[-25  16 -16  28] = vina
[  7 -29 -39   9] = Zibos
[ 27  28  54 -27] = fodur
[-6 -8  9 -5] = muti
gone muti: [ 9 -5 -8]  [-6]
find: [-6 -8  9]  muti
gone muti: [-8 -5 -6]  [9]

[ -3 -25  -3  -2  -9 -10  50  -7 -22  52   0 -14  -9 -23 -11 -11 -15   1
   3   5 -12  -1]  Lasep
[ 47  -9 -10  -3  52  47 -22  50  -7  -2  -4  -7  -5 -30   9  -7 -20  51
  53  52  21  48]  pap
[ -3  -2 -11 -12   6 -19 -13  -2 -12 -17   0 -14  -9   2  10   8  -6  16
  14  11   9   1]  muti
gone muti: [-17  -6   6 -12   8 -13   0  -2   2   1  16  -3  10   9  11 -14  -9 -11
 -19  -2 -12]  [14]
gone pap: [  9  47  -3  -4  -7  -2 -10  52  53  50  -7  52 -20  -7  21  51  -5  -9
  47 -22 -30]  [48]
gone muti: [-12  -6  -3   9 -11 -13   6 -12   2   1   8  -2 -14  -9  14  16  -2  11
  10 -19   0]  [-17]
find: [ -9 -10  -3  52  47 -22  50  -7  -2]  pap
gone muti: [  1  -6 -12  -3   2  11   8  -2 -12   9  16  -9 -14 -19   0   6 -17  14
 -11  10  -2]  [-13]
find: [-25  -3  -2  -9 -10  50  -7 -22  52]  Lasep

[-48  21  57  10  16   1 -24] : Duruv
[-56 -55  19 -59  47 -32 -57] : sig
[ 25  14 -52  18  58  56 -51] : Lasep
[ 46  58 -18   4 -28 -35  39] : Zibos
[-42 -35  10  57 -50 -20  14] : vina
gone sig: [-56  47  19 -59 -32 -57]  [-55]
find: [10 57]  vina
gone Lasep: [-52  25  14  56  18  58]  [-51]

[  4  -2   4  -3  11  -6  -4 -15 -22 -10 -10  16  -7  11  -6 -51   5]  sig
[  9  -3   1   0  -9 -16   0 -11  25  14   4  -6 -24   2   0  -9  10]  Duruv
[  9  -3   1   0  -9 -16   0 -11  25  14   4  -6 -24  23   1  -9  -5]  muti
[  9  -3   1   0  -9  -6   0 -11  25  14   4  -6 -24   2  -2  -9  10]  vina
gone Duruv: [  9  14   2   0  -9 -24  -3  10  25   0   0   1 -11 -16   4  -9]  [-6]
gone Duruv: [-11   4  25   2  10   0   9   0   0 -24  -6  -9  14 -16  -9  -3]  [1]

[  6  12  -2 -12  26  -1] : kis
[-28  26  -1  -2 -12  12] : vina
[ 19 -27   1 -10   4   3] : pap
[-28 -15 -27 -19  39   4] : nize
[-11  26 -12 -13  -1 -23] : sig
find: [-11  26 -12 -13  -1]  sig
find: [ 26  -1  -2 -12  12]  vina
gone sig: [-13 -23 -11  26  -1]  [-12]
gone sig: [-23 -11 -13  -1  26]  [-12]
find: [ 26 -12 -13  -1]  sig

[ -6  11  15 -15  10  -3   4 -23   9  -1   3   5  -5   9   4  -2] : Zibos
[  2  -3   3  -4  -2 -25   5 -14  -2  -8 -18  -5   7 -12   5  -5] : vina
[ 1  3  1  1 -2 -8  1 -5 -2 -2 -5 -2  2 -3  3 -2] : kis
[ 2 -8 -8  3 -2 12 -3 12 -2  4  8  1 -2  4 -5  5] : Duruv
[ 11  -9 -14 -14 -20   7  -2 -36 -15  18  23 -10  -4  43  -3  20] : muti
[ -6   5  12 -18  12  11   1 -18  11   4  14   9 -10  17  -1   3] : Lasep
[-1 -3 -1  0  2 10 -2  3  2  3  8  3 -4  6 -3  3] : sig
find: [-5  5]  Duruv
gone Duruv: [12  4 -8  5  8 -2  4 -2 -8  2 -2  1  3 12 -3]  [-5]
find: [ 2 -3  3 -2]  kis
gone Zibos: [  4  -5  15  -6   4   5  -1   3  10   9  -2 -15 -23  -3   9]  [11]
gone Duruv: [-2  4 12  2  8 -3 -8 -2 -8  1  4  3  5 12 -2]  [-5]
find: [  5 -14  -2  -8 -18  -5   7 -12]  vina

[-15   1  -2   2   5   0   0  -4  -3  -6   1  -8  -1   0  -2  -7   4  -5
   0  -6  -9   0 -11  -7 -11  -4 -13] = muti
[ 3  4 -4 -3 -4  4  6  1  9  6  0  8  4 -1 11  5 -1  6  0  1 16  2  3  0
 13  0  0] = sig
[-46  41  31   4   8   5   7   6   3   1   7   6   2   7 -10   9  38 -16
   6   6 -30  17 -35  12 -24  27 -11] = nize
[ 13   8  11  -5   0  -4  -4  14   4   8   3  14 -14   8  -9  18   0  -7
 -14   7   3  -3   4  15  10  17  24] = pap
[ 13   8  11  -5   0  -4  -4  14   4   8   3  14 -14   8  -9  18   0 -18
 -14   7   3  -3   4  15  10  17  24] = kis
[ 5  3  2  6  6  7  8  1  7  3  5  2  7  4 10  1  7  4  6  0  6  7  3 -2
  3  0 -1] = Lasep
[30 -2  2 -5 -9  1  3  6 10  9 -1 14 -3  1  7 13 -4  2 -7  3 18  0 16  6
 18  6 21] = fodur
[-11  -4  -4  -1  -4  -5  -9  -3 -11  -1  -4  -5   2  -4  -9  -6  -7   6
   7   7  -9  -4   1   4  -4  -3  -4] = telaf
[ 0 -5 -4 -6 -7 -6 -6 -3 -4 -3 -5 -2 -7 -4 -6 -2 -6 -5 -7 -3 -2 -6 -2 -2
 -1 -3  1] = Duruv
find: [-5  2]  telaf
find: [ 13   8  11  -5   0  -4  -4  14   4   8   3  14 -14   8  -9  18   0  -7
 -14   7   3  -3   4  15  10  17  24]  pap
gone kis: [ 17  -9 -14   3  24  -4 -18   0  11   8  13   4   7   4   0  14  18  14
  -4   3  10 -14   8  -5   8  -3]  [15]
gone muti: [ -8   0  -5   0 -11  -6  -4  -7 -11  -2  -4  -6   0   1   0  -2  -7   4
   1  -1 -13   0  -3   2  -9   5]  [-15]
find: [30 -2  2 -5 -9  1  3  6 10  9 -1 14 -3  1  7 13 -4  2 -7  3 18  0 16  6
 18  6 21]  fodur
find: [6 6 7 8 1 7 3 5 2 7 4]  Lasep
find: [ 1  4 -4 -3 -4]  telaf

[ 14   5  18   2   1  10 -19 -13 -23   2  13   5  16] : telaf
[  5  -7  47  -9   1  16 -10  -8  33 -38   9   4 -25] : Duruv
[ -8  13 -24 -21   2  24  23 -57 -16  -3  19  21 -30] : kis
[-34   4  -1  21  34 -14  20  30  24  -9 -15   7  -8] : pap
[-16  -3  19  23  14   5  21   1  -8  -5  16  11  -7] : nize
[  9  19  -6  -7   1  10 -19  11  -7  26   2  -4  14] : muti
[-30   1  -4  36  32 -10  41  11 -10  10   8  -2  -4] : vina
[ 20   2 -29   0  -2  40   7  -6  -7  16  29   3  -3] : sig
[-35  13  15  22 -31 -35 -32 -33  15  27 -47 -17  13] : Zibos
[ -8  13 -10 -21   2  24  23 -57 -16  -3  19  21 -30] : fodur
find: [14  5 21]  nize
find: [ -8  13 -10 -21   2  24  23 -57 -16  -3  19  21 -30]  fodur
gone telaf: [  2 -19  13  18 -23  16  10  14   2   5   5 -13]  [1]
find: [ 21  34 -14  20  30  24  -9 -15   7  -8]  pap

[-20  -5  43  27  -5 -19  -4  15 -38] -> telaf
[-13   6 -11   9   2  -3 -16  21 -22] -> vina
[ 31  -1   9  -1 -13   8 -36  12 -21] -> Zibos
[ 16 -28 -27 -11   3  26  -5   3 -41] -> fodur
[-14   9  -2  -4  -6 -42  -3  13   4] -> kis
[  7  -5  43  27  -5 -19   3  15 -38] -> nize
[-13   6 -11   9   2  -3 -16 -32 -22] -> Lasep
[  6 -38   7  17  17  -5 -12 -27  12] -> muti
[ 2 -4  1 11  1  9 26  2 27] -> sig
[-33 -21  12 -16  16  18  -3 -29   5] -> Duruv
[  7  33 -17 -11 -17 -59  24  24  29] -> pap
[ -4  59  -6 -14 -38 -38  -2   3  30] -> devob
gone fodur: [-41 -28  26   3  -5   3 -11  16]  [-27]
gone sig: [ 1 27  9  2 -4  2  1 11]  [26]
gone sig: [27 26  9 -4  1  2  2  1]  [11]

[ 13  11  -7 -19 -10 -13] = Zibos
[ 13  -7  11  17 -10 -13] = vina
[ 19  -2  12 -21  -2  19] = telaf
gone Zibos: [-13 -10 -19  11  13]  [-7]
find: [13 11 -7]  Zibos
find: [ 13  -7  11  17 -10 -13]  vina
find: [ 13  11  -7 -19 -10]  Zibos
gone vina: [-13 -10  11  13  17]  [-7]
find: [ 19  -2  12 -21]  telaf
find: [ 17 -10 -13]  vina

[  0   0   5  -2   0   1  -4   4   0  -2   0  -4  -2  14  -2   0   6 -18
  -2   0   0   0   4   1   0  -1   1  -1   2   0   0] -> muti
[ -1   0  -6   3   1  -1  10  -2  -1   2  -2   4   2 -15  -2  -1  -4  -5
   4  -1  -1   2  10  -3  -1   2  -2   4  -3   2  -1] -> fodur
[  1   0   4  -1  -1   1   6   1   1   0   1   1  -1  12   2   1   3   8
  -1   1   1  -2 -57   2   1  -2   1  -2   2  -1   1] -> pap
[  1  -4  -8   3   1  -2  10  -6   0   4   0   7   3 -22   2   0  -8  21
   4   0  -1   0 -10  -2  -1   1  -2   2  -3   1  -1] -> Duruv
[ -1   0   1   1   1   0   9   4  -1   0  -2   1   0   4  -4  -1   4 -26
   3  -1   0   1  -5  -2  -1   1   0   3   0   2   0] -> Zibos
[  1   0  -1  -1  -1   0  -5  -4   1   1   2   1   0  -2   4   1  -4  30
  -2   1   1  -2 -20   2   1  -1   0  -3   1  -2   0] -> Lasep
[  0   0  -8   3   1  -2  10  -6   0   4   0   7   3 -23   2   0  -9  22
  -3   0  -1   0  -7  -2  -1   1  -2   2  -4   1  -1] -> nize
find: [  1   0   4  -1  -1   1   6   1   1   0   1   1  -1  12   2   1   3   8
  -1   1   1  -2 -57   2   1  -2   1  -2   2  -1   1]  pap
find: [  0   0  -8   3   1  -2  10  -6   0   4   0   7   3 -23   2   0  -9  22
  -3   0  -1   0  -7  -2  -1   1  -2   2  -4   1  -1]  nize

[ 40 -32   5   9 -18 -10  22  -5  22  -5  -1  14 -33  37 -25   2   7 -16]  Zibos
[ 17   8 -32  39 -27  40 -29   4  12 -16  -9  21 -29  22  -5  -2  17 -33]  devob
[ 25 -26  44 -30   2   8 -16 -10  20 -31  21  -4  -2  11 -34  35 -22   2]  telaf
[-24  40 -30   3  11 -15 -16  19 -30  24  -7  -1  13 -31  40 -25   0   6]  Duruv
[-29   5  12 -14  -8  21 -29  22  -5   0  12 -30  37 -26   3   4 -17  22]  pap
gone devob: [-29  22  17  12   4 -33 -27  17  -2  39   8  21  -9  -5 -29 -16 -32]  [40]
find: [-29   5  12 -14  -8  21 -29  22  -5   0  12 -30  37 -26   3   4 -17  22]  pap
find: [ 39 -27  40 -29   4  12 -16  -9  21 -29  22]  devob
gone Duruv: [ 19  -1  11 -31 -30   0 -30  40  24 -24  13   3   6  -7 -16  40 -25]  [-15]
gone pap: [  0  12 -26  37   4   5 -29  -8 -17 -29  12 -30  22 -14  22  -5  21]  [3]
find: [-15 -16  19 -30  24  -7  -1  13 -31  40 -25   0]  Duruv
find: [-30  37 -26   3   4 -17  22]  pap

[ 26  33  27 -20  17   8 -44  14  25  14 -33   5  23 -26 -14   5  33  11
 -12  -8  -1 -44 -39  17  50  22 -36   3  13   7  -8]  nize
[ 10  12 -15 -19  -3  -9  -2  14  -5  14  12   9  26 -15  -1 -19  18 -17
   5  20  14  13   6 -20 -10  -9   4   4   1   9  33]  telaf
[  0  14   6  -6  -3  14  -9   0 -13 -12  13  -9 -13  20  23   2 -22  -3
  14   7  -4   4  19  14  -1 -17 -11 -21  15 -18   0]  devob
[  0 -31 -16 -10   9  -9  -8  -6 -17   2 -12 -10  21  -2   8   8  -9  21
  10   2  -9   5  -5   0 -15  -2  -5  -8   0 -15  32]  vina
[-38  -5  18   1 -16 -11   0   0  15  -9   1   7   1  11  -9  31  17 -24
 -42  11 -16 -10   9  -2 -16  12   1  18  -1  12  -2]  kis
[-31 -16 -10   9  -9  -8  -7 -17   2  -2 -14  11   6  -7 -11  12   6 -19
 -25   3 -35  26  10  31   5   2  24   1 -19 -27  36]  muti
gone kis: [  9  12   0  11  11   0   7 -38   1  17  15  31 -42 -24 -16  -2 -10  12
  -9   1  -1   1   1  18  -9 -16 -11 -16  18  -2]  [-5]
find: [-14   5  33  11 -12  -8  -1 -44 -39]  nize
find: [ 23 -26 -14]  nize
find: [ -5  18   1 -16 -11   0   0]  kis
find: [-31 -16 -10   9  -9  -8  -6 -17   2]  vina
find: [-17   2 -12 -10  21]  vina
find: [-11   0   0  15  -9   1   7   1]  kis

[-51 -11 -18 -43  46   4 -35   9  41 -52  26  34  50 -45  10 -40  -3 -50
 -10 -44 -37 -29  35 -20 -52  53   7 -52 -50 -18  -3  38  21  -5  46 -15
 -16 -29 -40 -12 -17   6  12   3 -20 -28  49]  Duruv
[-36  -1 -36 -25 -12  46  34  -9  -9   3  -5 -21 -13 -21  26 -29  33   3
  -5  -2  19  15  29  -8  -4  -8  46  21  -3  13 -41  21  -2 -24  26  20
  13 -19  51  -7  30 -38 -47 -53  14 -40  -1]  sig
[ 14   0  -2  13  17  21 -18 -39  37  -8  22  48 -11   0 -24 -21 -20  11
 -48 -37  33 -47  46 -30 -40 -17 -43  34  36  41  19  15 -33 -11  33  17
  32  14  47  29  -3 -21  12 -15  29  10 -51]  nize
[-35   0  49   9  10  -6  51  44   0   5 -28 -35 -40  -3  23  18  32 -17
 -38 -12 -28 -46 -24 -34  39 -51 -13  38  44  36  51   1  16  11  40   3
  12 -48  15 -52  49 -18  30  48   2  42  41]  Lasep
[-28 -43  14 -24  15 -25  24  10  37  -1  29  50 -12   3 -14 -26  33 -49
 -37  49  18 -43  -2  30 -17 -34 -28  50  25 -33 -13  45  19  15  32  14
 -32  15  -6  -2  49 -27 -45  37  25   6  19]  muti
find: [-9 -9  3 -5]  sig
gone Duruv: [-18 -52  -3 -51 -16 -52  41  46  -5   3 -45 -18  12 -11 -29  50 -10 -15
  -3 -35  34 -43 -12 -44 -29  10 -52   6  26 -40 -17  35   9 -20  46 -50
 -37 -50  21 -20  49  53 -40   4 -28   7]  [38]
gone muti: [-28  50  15  45 -32  49  24  19  50 -43  -2  10  32  18  37 -37  29  30
 -12  -2  25 -14 -28   6  -6  14 -43 -13  -1  33 -49  49  14 -17  25 -34
  15 -33 -45 -24  37  19 -27   3  15 -26]  [-25]

[-6 16  0  9] -> vina
[-4 52 -1  9] -> sig
[  3 -12   3  -2] -> devob
[ 0 46 -1 47] -> muti
[ -3 -35   3   3] -> nize
[16  0 11 -1] -> Lasep
[-6 -5  3 -4] -> pap
gone Lasep: [ 0 16 11]  [-1]
find: [16  0  9]  vina
gone muti: [-1  0 47]  [46]
find: [-35   3]  nize

[  7  50   7 -35 -22 -32 -35  30] : telaf
[ -8 -46  -5  31  22  38  32 -31] : devob
[-15  35  38 -35  10 -41   2 -41] : Duruv
[ 38  27   8  17  32  39 -16 -50] : sig
[ 10  47   6 -32 -29 -34 -30  35] : fodur
find: [27  8 17 32]  sig
gone sig: [ 38  17   8  32 -16  27 -50]  [39]
find: [-46  -5  31  22  38  32]  devob
gone fodur: [  6 -29  35 -34 -30 -32  10]  [47]
gone telaf: [-22  30   7  50 -35   7 -35]  [-32]

